Each row has a class, written after it.
[-267   -7  376 -166 -300   -1 -254  205  -66  477 -192 -102 -152 -172
   67   27    0  -45   12  262    1 -430   21  -45   83  125 -419  -50
 -209  -17 -162  -53 -182  240   11  -82  -35 -153 -134   37 -133   52] -> B
[-162   31  -68 -205  -51    6  333  177  123 -410   21  393  323  283
  123 -278  173 -137   79  -70 -302  427  -39   40  -67  113 -105  486
  -28   51  191  281 -855   60 -205  131  137  217   88  252  -50 -262] -> N
[ -77  326  170   32 -208 -330  272  197   15  106   48  360   76   61
   57  -20 -276  -41 -141 -156 -104   98 -417  147  211  119   45   77
  -77 -384  414  -13 -162  -57 -213  303  -62  184   88  264 -133   45] -> N
[-248  -33  194  -16 -290 -177  -20  108   11  408  -88  169 -491  -52
   47  -65   12  -58  -62  -70   47   97   14   84 -226 -102 -224   18
 -241  -14  325   38 -168  381  175 -147  200 -164  -23  -65   93  -23] -> S
[  39  296  -60   27   42 -284  -43  164  286 -304  -73  109 -225  -54
  241    1   64  -57 -273   71 -150  191  122  -42 -220 -242  -22  224
 -156  121 -312 -344 -217  240 -154   68   43 -128   76    7 -115  -72] -> N
[-118  -73   73 -192  -15  145 -246  239 -176 -203  268  170  -67  -53
   37 -240 -425   80 -492  354 -251  453  -93  426  174  -67    7  135
 -412 -171  517  598   -3  254  -48  -37  161  -46 -242  110  167 -541] -> Y
[  47  -45  -59  358  133   35   70 -290  156  172   88  -91   14  141
  -29  130 -155  -60   42 -515   47 -438 -240  -74 -123   44   70  -56
  308   88   52 -309   97 -248  126   96 -244  148  218 -109  104   92] -> S
[-299  -13 -223 -156  173 -138  -79  147 -173 -220  229  196 -273  104
 -260 -143 -402   74 -148  236 -553  242 -387  192  -31  -86 -146 -310
  -26 -309  637 -750 -191  193  187 -110  444  -75 -271 -280 -321  -33] -> B
[  19   40 -374 -215 -159   -3   63   38  143 -500  -64  143    0  293
    3  321   87  294 -128  -70  -24  137 -161  -78 -460  -15   41 -214
 -318  277 -392 -771 -599  559 -240 -114  460   71   57 -269 -211   59] -> B
[ 229 -300  130  238  -88  -16 -208 -249  173  193  -71  -73  -11  -89
 -197    2  403  -41   85  104  201   10  -54 -143  -59 -142   37 -361
  223  192 -275  132   97 -191  161 -188 -304   -9  -87  204  212   82] -> Y
[  -5 -111   75  327 -174 -101  240  -44 -150  128  160   35   57  147
  -59  229  126 -106  116 -363   66 -236   11  -55   12   87  -19  134
   79   -2 -218   10 -153 -119  -26 -135 -225    8   -5 -322 -228  276] -> W
[  13  -59  184  227  -22  -30   58 -285  -45  107  148   64   18  -14
 -112  -60    4  -81   43 -124  101 -278 -366 -105   75  103   71  -82
  180 -169   77   56 -201 -220 -156  277  -63  -27  138  114   37  -28] -> W
[   5   31  -49   -2  264  183  687  -66 -439  128  478   96  256   28
   53  -34  510 -160  252  294   75  -47   16  325  190  399  173  -43
  220 -112   24  310  -26  -35  206  367  103  -36  241  257  -53  -20] -> R
[ 220 -190 -168   58  459   35  -45 -309  -84   -9 -205  130 -297   35
 -181   85  279 -143 -184   76  -10 -119  -29  101 -170   46   67 -200
   33  -61   39  368  206  -41   45 -138  -39  -38  -91  201  283  -74] -> T
[ 150   39  334  -50  393  -12 -320 -282 -262  336 -112  174   53 -138
  -83   91 -413   -7 -112 -378  113 -344    8   60 -141   50  132   82
  110 -159 -100  244   19  306 -141   44  189    0  144 -174   33   48] -> W
[  39  331  184   60 -182 -289  -97  107  114   82 -348   31  116  -28
  -67   53  257   14    8  217    5   54 -193 -105  285 -101    2    0
 -119  -68  121  234 -209   99  -91   91  -80  310 -159  217   99  392] -> Y
[ 195    4  -72  105  -69  119 -326  312 -152 -102 -153  107 -659  -18
 -171   -3 -179 -231 -177  105 -171  -41  -49 -113 -146  103 -273  104
  -20   69 -542 -163  303 -358   57  -37  -58 -588 -139 -107 -140  123] -> T
[  34  215  -52  -80  343   33  159  -81  160 -103   55   60  275  -66
  134    3  -53  -37  -25    5 -102  109  101  115  107  100   40   52
  118  -65  207  214  -29   32  -95  172   23  142  289  124   12 -108] -> F
[  29  477   34 -213  -70  171 -665  -91  145  -59 -599 -654   26   55
   -8 -222  365   74  169  110 -210 -148 -184 -262   44 -335 -113  -91
   46  429 -793   87 -147    8  101  153 -177  406 -257   43   56  489] -> S
[ 201   67  -92  358  292  341  -72  339  104  -27  202   -4  715   87
  147  113 -630 -105 -384 -555  -20  -52  250 -217  112  134  324  397
   64 -173 -137  -22  230   81 -495 -195   68  126  113 -349 -255 -237] -> F
[-502 -432  237 -467  -17    5 -144    6 -246  408   66 -161   92  -64
 -229  -64   38  143  106   97   67 -141  370  157  176   27  -95 -306
 -109   22  451 -213  282  226  169 -538   43 -106 -270  -81 -167   87] -> F
[  48 -123  -71   83 -563 -123 -251  -23 -199 -149    2  -59 -463   58
  116 -193   41  167 -341  664  275  469  -39   66 -121 -125  -46  122
 -388  117  -21  242 -259  168  -26  -31  389 -654 -132  162  251 -474] -> U
[-194  100  527  874   38  -70  231  195  350  620  491  340  177  146
  329   -7  -11  -52   20 -142  256 -370 -326 -451  -39  209   39  408
   65  -59 -122 -335 -684  -42 -132  281    6  219  324 -123   27 -146] -> F
[-369  -14  692  206 -228 -364 -482  505  210  348  -22  310  149 -120
  -23  111  -79  202  -96  496  146  218 -229 -249  318 -167 -100  166
 -261 -192  570  -88 -329  334   65 -169  -47   85 -147  136 -117  276] -> Z
[ -27  140   31  165   49  -59  127  280   67  227  110  -32  243  -92
 -110   -3   33  -85  -12  298  165  220 -146   56  161   57  266   48
  124  -77  303 -130  104  -48  202  235 -127  225   18   -1   63  247] -> C
[ 108 -225 -102  178  284  171  219 -220   87  -93  107  287 -111   67
 -115 -150   33 -187  127 -187 -103 -190   -1 -120 -173  292 -168   57
   81   90 -190  245  -10 -205  -11   25 -170 -204  219   11   40  -46] -> N
[ -82   95   76  105    8 -121  198  154  -52  477  163   -4  157   39
  172 -120  214  -79  204   79    6  -30   30   31  128   84  137  113
   -2  145   35 -235  -63   85  196  153  106  112    1  124   30   15] -> F
[-242 -207  546  -37 -296 -182 -299 -290   66   51   -4   63  -39 -410
  -75 -417  186   93  149  314  344  169   -3 -213   77 -478 -367  -66
 -120  100   32  219 -244  279  101  -57 -185 -379  -19  407  -22   34] -> B
[ 229   53    8  192  342  175 -364   33  162 -139  -96  132  -79   79
  -57   41   27 -220 -105   -8  -91 -156 -195 -111  -35  -30 -157  182
  173   72 -333  -50 -113 -262   17    5 -237  168   92  174   -5   97] -> W
[-190  158  -13 -173 -154  -12  -80  154  -35  -17  -92  148 -201  244
   -4   90 -275  -67 -202 -502  -59  -50 -257  164 -229   -6   26  180
  -65 -193  159  -87 -165   94 -159   52   93  -63   73  -94  -53  192] -> R
[ -42 -126  -49  150  103   33  294  274  148  140  140  236  275   98
   90  125  172 -119 -159  133   80   63 -191  -41   94   31   87   -8
   12 -250  329   88   93   10 -109   11   62  129   19   73   -3  -26] -> C
[  96 -101 -192   80  254   11 -584 -211  275 -306   96  102  -12  206
  -26 -335 -503  -59 -505  -16 -511 -198 -467 -222 -129 -137   55  143
   95  -84  -66 -197 -209  -94 -388  140    1  -85  -24 -287   40 -202] -> N
[ -51  131 -262  -21   58   50  334  421 -123 -133  467  138  247  371
  304  238 -227 -192 -321 -321 -206  156 -213  354 -128  329  280  351
  168 -196  137  -87  -24 -568 -172  323  -99  -62  226  220  162 -490] -> C
[-207  -41  -18  -33 -121 -282  237  -68 -279 -232  403  168  115   89
  -88   53 -163  183 -188  121  -78  176 -424   76   17  -61   86 -190
 -140 -279  528 -264 -324  461 -103  145  386  -76    4 -170 -174   -1] -> C
[-368 -234  247  -98 -270 -113 -342  117 -201  323  -64 -174  -51  117
 -261 -181  324  160   91  358  448  -32 -389   27   80 -180  -64   14
  106   97 -111 -315   73 -230  475   71 -226 -259 -378  154  -83  425] -> R
[ 106  122  334  166  127  -77  294  192   70  677 -134  113  676  123
   12  -86  247 -286    8 -207  310   43   32   44  202   95  201  427
  327  -65 -190  432   57  -89   14  271 -302  443  -40  300  263  295] -> W
[ -62  322  227   62   13   76  105  217  184  213  183    6  204  -48
  -21 -361 -242 -348   86   47 -214   21 -149  109  363  -63   48  252
  175 -212  304  -28  -95   96   30  355  -51  234  173  252  -27  406] -> B
[ 107  -88 -225   78  -77 -344 -183  258 -122  551  134  206   99  152
 -238  291 -467  -40  -88   98 -468  -97 -812  121  199  324  249 -194
  166 -286  315 -561  302 -519  102  393   50   35 -341 -395   67  276] -> B
[-429  127  154  276  -35  -39  655  -35   13  133  420  238  221   77
   20 -394   22  -56  176   68   40  224  136  127  322  178  227  309
 -123 -322  899  563 -136   48  -39  145 -180  -60  139  205  116  -30] -> R
[  52   69  148  496 -173  -61  354  -34  131  230  346   40  380   17
  271  119  114 -293   96 -134  273  -87 -134  -52  239   61   90  354
   89 -115   44  296 -306 -219 -233  249  -67   28  358  146   15   77] -> W
[-100   32  104  193  -14 -213  428  591  289 -145  324  296  703  -22
  227  182  361   17  -89  221   23  357  130  -62  328  118   35  329
 -206  -56  263   51 -301  243  -56    7  -10  167   99  181 -125  -34] -> T
[ -14   38 -316 -326   59  292 -194  -88 -299 -331   38  -70 -170 -101
   49   55 -391 -164 -312   44 -285  119  193  465   36  -40  -67   47
  -45 -184  302  190  156  -41 -200  -98  241 -529    2  -27 -129 -414] -> R
[-287  -53  264   10   45  -97   35   87 -194 -353  339   47   91  -46
   63   64 -374  140 -170  153  -52  160  133  268   51  -18   24   64
  -94 -217  685  -77 -429  555   50 -272  266  -97  140   50 -386 -282] -> T
[  36   97  191   87 -103  -23  119  169    3  -16   65   41   49 -139
  -10   87  -39  -84  -18   31  215   84  358   38   84   19   46  124
  -16   33 -147 -261  -84  130 -146 -126   73 -158  115   67 -265   45] -> W
[ 269   64  103  -90  510   81 -476  291  257  -30 -157  300  720  -65
  106  222 -300 -155 -534 -166 -207  -63  102  -39  368  -19   86  478
  141 -110   48  236   -4   63 -529   -9   92  293   93  -63 -128  -75] -> F
[ 241  418  -58  173  208   18 -108 -437  219  138 -209 -269  485 -222
  147   94    9  133   15 -505  276 -203  290 -139  327 -161   57 -101
  156  185   37  -93  113 -227 -114  -25 -177  622  255  335  355 -340] -> Y
[ -40  241  310  408 -223 -161  220  139   63  186  -76    8   74   81
  188  292  560  -36  142  309  376 -123 -163  -86  252   29   57  207
  -46   30 -210  132 -431 -331 -142  137  -91  162  -11  357  -37  235] -> S
[ -18 -149  182  447 -511 -214  362   59   11  740  376  186   39  104
   78    2  492 -104  347  -60  203   34 -200 -194  -73   44  242    7
  -27   90 -148 -174  -77  158  293  126 -281   70   15   66   29  189] -> S
[-257 -260 -141   40 -609 -143  110  526   56 -516 -180  -79  -46  342
 -239  519  381  268 -298  171  463  151 -508 -176 -134   84   89  -90
 -230 -136  -53 -292 -266 -177 -237 -129  104 -170 -286 -350 -319  411] -> U
[  76  237 -139 -272 -197  -11  100   16  -19  130    3 -148   14 -180
  379  281  135  -93  -72   20 -182  -35  284  273   84  153  -95  -48
  -44  -91 -119  511   39 -107 -164   48  -51    3  191  -97   23 -311] -> Y
[ 169  -47 -108  250  144  -33   61  -74  -14 -253   59   78  183   76
  -97  263   84   47  -93 -148  -54   60 -110  -28   73   54   32  -96
  146 -157  -37  103   53 -241  -64  -47 -132  -57  -22   33  -99 -127] -> W
[ -73  -14   83   28  272  145 -126  -89   97  -78   82  -53  131  -49
 -162 -267  -47  -43  220  -40  -77  -31   58 -131   23   -8  -85   63
  103  -12 -179   49    1   89  163  -64 -186   21   70  -40 -257  242] -> N
[ 141   31 -102   69   44   69  391 -208   34  -78  161  -18  219  -13
  257   30   94  -88 -108 -290   57 -162   96   41  -62   77  -34  -87
  -87  -55  -84  492 -112  206 -297   -7    6  102  318   90   77 -222] -> C
[-110 -169 -441 -566  183  -27   88  290 -213  -57  165  413 -616  408
   70  -20  298 -344 -102   38 -634   -6 -252  502 -341  215 -358   50
   18  -19   40 -466 -280 -207  297   26  338 -276  -21  285   15 -249] -> T
[-104 -142 -100  328  100  139  540  495  -45  211  384   45  308  332
 -283 -158   30 -237  -40  462  316  310 -284  166  208   91  188  165
  131 -140  461 -582 -122  164  307  116  499  142  -80    0   71  589] -> Z
[ -77 -239  142  182 -145  -33 -151 -196  -38    9  301  141   45  -52
   -1 -278  -25   62  207  110  124  108  -32 -119 -105 -180  124   77
  -38  175  184 -264 -477  178   36  -93  271 -233   69   -2   49  -84] -> R
[-206 -424 -188 -425 -288  -57  300  117 -344 -315   37  285 -371  432
 -143  205  254  232  -58  -80   80 -231 -469  115 -523    9   24 -177
 -154 -200  124 -471 -439  461    0  -69  631 -244 -116 -419 -230  296] -> S
[ 125  242  -99   58   19  -63  153 -134  159   64   37   59   54  -17
   65 -104 -113  -54  162  -35 -226 -123  -76   35   48   86   12    3
   33    9 -148  -61  -10   10  -10  215 -212  132   95  -45  -42  216] -> R
[-328  -85  163 -205   98 -267 -363  365  359  114 -308  -34  245  -64
  -13  215 -292  228 -262  -78   29 -120  -48  -54  267  -69 -168   99
  -54  -61  392 -305  267 -164  -25 -101  -75  149 -232  -30  -30   34] -> B
[ 125  407 -147 -251  183   93 -425   86  337 -201 -426 -461  181 -121
  124  -39 -265  -69   34 -104 -352   72  323 -114  154 -205 -100  272
   38  156 -375  -98  137  198  -33   49   62  375  -52 -102 -124  127] -> N
[ -57  301  132 -142   31 -262 -424  420   -7 -225 -133  -37  424  193
  127  434 -313  -51 -313 -281 -298  271 -210  116  310 -258  149  496
  125  -73  403 -237 -124  -65 -123  113   -3  547 -113  151  -10  144] -> F
[ -29 -370  -86  257  536  170  112 -473 -252 -186  560  102 -229   50
   20   22 -241 -176  236 -356 -254 -391  -13  113 -240  169  -89   63
  263  125 -122 -124   36 -538  128  -22 -192 -415  186  -68  -74 -343] -> F
[-205  -53 -135   15 -505 -121  466  209   34  429  440  165   34  191
  -47 -117   54  -94  267  -52 -279  123 -110   22  110  251   40   77
 -122  -95  203 -544 -186  130  167  222  108  -85  -53 -151  -39   51] -> T
[ -51  222  114  292 -252  -92  479 -163  131  492  222  161  179   34
    4  -49  217 -155  175  -84  156   60 -209   64  195  -15  415   29
  -28 -270  230  188  -58  -31 -153  379 -250  113   96  250  192  229] -> B
[-151  217 -220  129 -343  -51  -81  280  422  282  266 -149 -356  123
  114 -277 -234  -60   95   19 -444  229 -211  -53 -147   48  -41  -77
  -85  -98   63 -495   62  -15  309  193   -8 -182  -21  -20  165 -200] -> Y
[-196  168 -198 -379  507   90   61   28   47  -87  126 -113  -34 -163
  -28 -316 -160 -233   15  191 -425  -97  196  342  251  152  -63 -129
    5 -222  605   20  178   72   64  -16   32   27  179  245 -117    4] -> Z
[ -48   18  129  270 -153  -80  179 -303  241   82  330  205   48  -72
  -15 -297 -134   19  152  -12    6  135 -179  -76  -40  -35   52 -165
   64   45  320 -341 -288  142    6  229   67 -218  273  282  184 -168] -> R
[ 256  147  -11  200  -16  114  200  166  233 -368 -207  103 -274 -217
   -2   90   44 -121 -235  -92  -58  338  256  -45 -281 -116 -166 -203
   27  102 -115    4   94  264   38 -123  -52  -45  160   30   47 -162] -> N
[  83  122  284  363   -7 -287 -298  -27   89  410   -2 -148  148 -276
   36 -172 -184  -64   36  246   61   86  -38  -36  245 -174  261  127
   70  117  142   -7  131 -148  114  217 -199 -126 -101  213  267   55] -> Z
[-201 -400   23 -145  -97 -167 -145   16 -356  236  311  317 -436   -5
  261  333 -613  159 -111 -154 -454 -255 -167  133 -184  189 -381  -94
 -290 -411  105   57  153   60  -41 -209  257 -483 -200 -386 -286 -638] -> B
[  73  107 -294 -358  451  219 -141 -166 -116 -375   -9  102  183  -18
  300  -87 -165  153 -311 -166 -126  210  103   89  -71 -128  359  261
  -54 -209  310  568  119  304 -258  187  434  149  197  -90   77 -693] -> U
[ -12  -24 -167  430   81   79   16    8   33  -15  371 -285  210 -211
  292 -139 -338  158 -363  -69  384  224  270  -13   70  -57  190    2
 -199  180   48 -205  348  -43  -75  -55  158 -440  112  204   75 -886] -> Z
[  64  149  263  348 -315 -279 -289 -161  138   12  -92  -11  -87   25
  151  203 -221  153   37   60   73  -51 -297 -258    4 -107   20  -88
  -97 -166   73   63 -399 -121 -322 -105  170   10   85    1   91   78] -> U
[ 136    2  137  227  -87    7   60  -42   23  -17   51  -57   11 -113
  -37   27   37  -65  -20   33  259   51  -17  -13  137 -185   37   37
   45  -24   81   39   13    5   -4   68   46  -27   78  210  124   82] -> C
[ 145  122  -66 -418    2  209 -179 -139 -649  214  220  -38   29 -117
   97    2 -518  -50 -339 -244 -143   84  158  446  297  181  150   88
 -315 -223 -131  583  186    3 -513  122  557 -111  -73   67  106 -565] -> B
[  67   18  142    1    4   46 -123 -234    1  116   20  105  275   60
  297  -47  133   -4   32  -93  -11 -149   27 -112  -22 -196  211  211
  -18   17 -113  259 -325  226 -313   35   55   80  101   88   26 -168] -> F
[-185 -176   81 -108  341 -302  -95   93  -61  160  108  302 -253  122
 -251    6   25 -129  -31   19 -378 -103 -367  161   28  -21   65 -136
  289 -187  393 -548 -130  -18  162   68  272  -73 -123  -66 -307  249] -> Z
[ -94 -330  117  251  268 -181 -366  147   -9  -40 -119   43  333  -10
 -132  275 -174  176 -281   41  178  226   21 -110   19  -51  -46  -17
    3  435  189 -110  128 -121  104 -459  -13  124 -247 -193  -42  -35] -> S
[-113   35 -226  106 -346  -10  458 -136 -136    5  561  189  -14   28
  241  -49  144 -102 -120 -100   19  221 -219  156   -6   75  283  390
 -188 -345  119  416 -239    1 -235  556  -53 -219  122 -117   47 -447] -> R
[  70  -51 -162    6  284   81  -46  -88  -65 -214 -126  -29   24   10
 -198   42  107    1  -54  -23   61 -237 -121 -136   46   30  109 -202
  -19  -39 -100  -92  315  -67 -110 -112 -102   65  -81    7 -185  195] -> U
[ 231 -228  266  358  353 -188 -124  110  239  111 -151  473  -40   12
 -204  299   61 -427  -24  -85 -298 -184   30   34   36   46 -216  358
  351   -7  -57   78 -501 -124  -58 -232 -125   87  -58 -108 -294  294] -> C
[ -69  120   77 -121 -142   62  156   -6   78  390  214  -25   36  -35
   67 -282 -136 -102  299  213 -191   59  140  140  208  106 -127   51
   44 -155   99 -105  -19   72  165  155   67  -23   70  145   30  -49] -> W
[ -45   86   60  173 -277 -212  152  208  227 -213  268  216  396   82
  -25  223 -288  342 -184 -193   14  346  -66 -200  235   69   42  135
 -139 -167  109 -183 -189   45 -239   30 -122  373   34 -218 -121  -61] -> B
[ 209 -166  118   63 -183 -126 -112 -130 -107 -332 -128  250 -153   32
 -279  235 -130  -57  -24    4 -203 -116  -12  -66 -170   55  -80    9
  284   91 -104 -409 -621  -82 -244  -96  177 -228   -1 -378 -170  144] -> W
[ 194 -134 -315  526   91  276  296 -395  -96  -76  348  -34 -268  176
 -105 -190  -61 -301  290  -36   34 -227 -107   74 -205  -22  -78 -115
  200   77  299 -485 -290 -126  300 -167  166  -83  261   61  329  167] -> R
[   4  314  -27 -131  241  337  -19  -62   30 -147  153  -93  465 -122
  281  118 -228  -66 -208 -767  264  -62  464 -185   13  -50  198  245
  159 -134 -227   75   44   -4 -576  -90  139  313  507  -74 -211 -417] -> Y
[-120 -134  367 -328 -203 -123    5 -325 -284   28   97  240 -148 -369
 -256 -465 -281    4 -129  247   23  327 -313  185   97 -166   52 -267
  -42 -360  616  447 -220  265 -253  351  425 -245  -55  180  184 -177] -> B
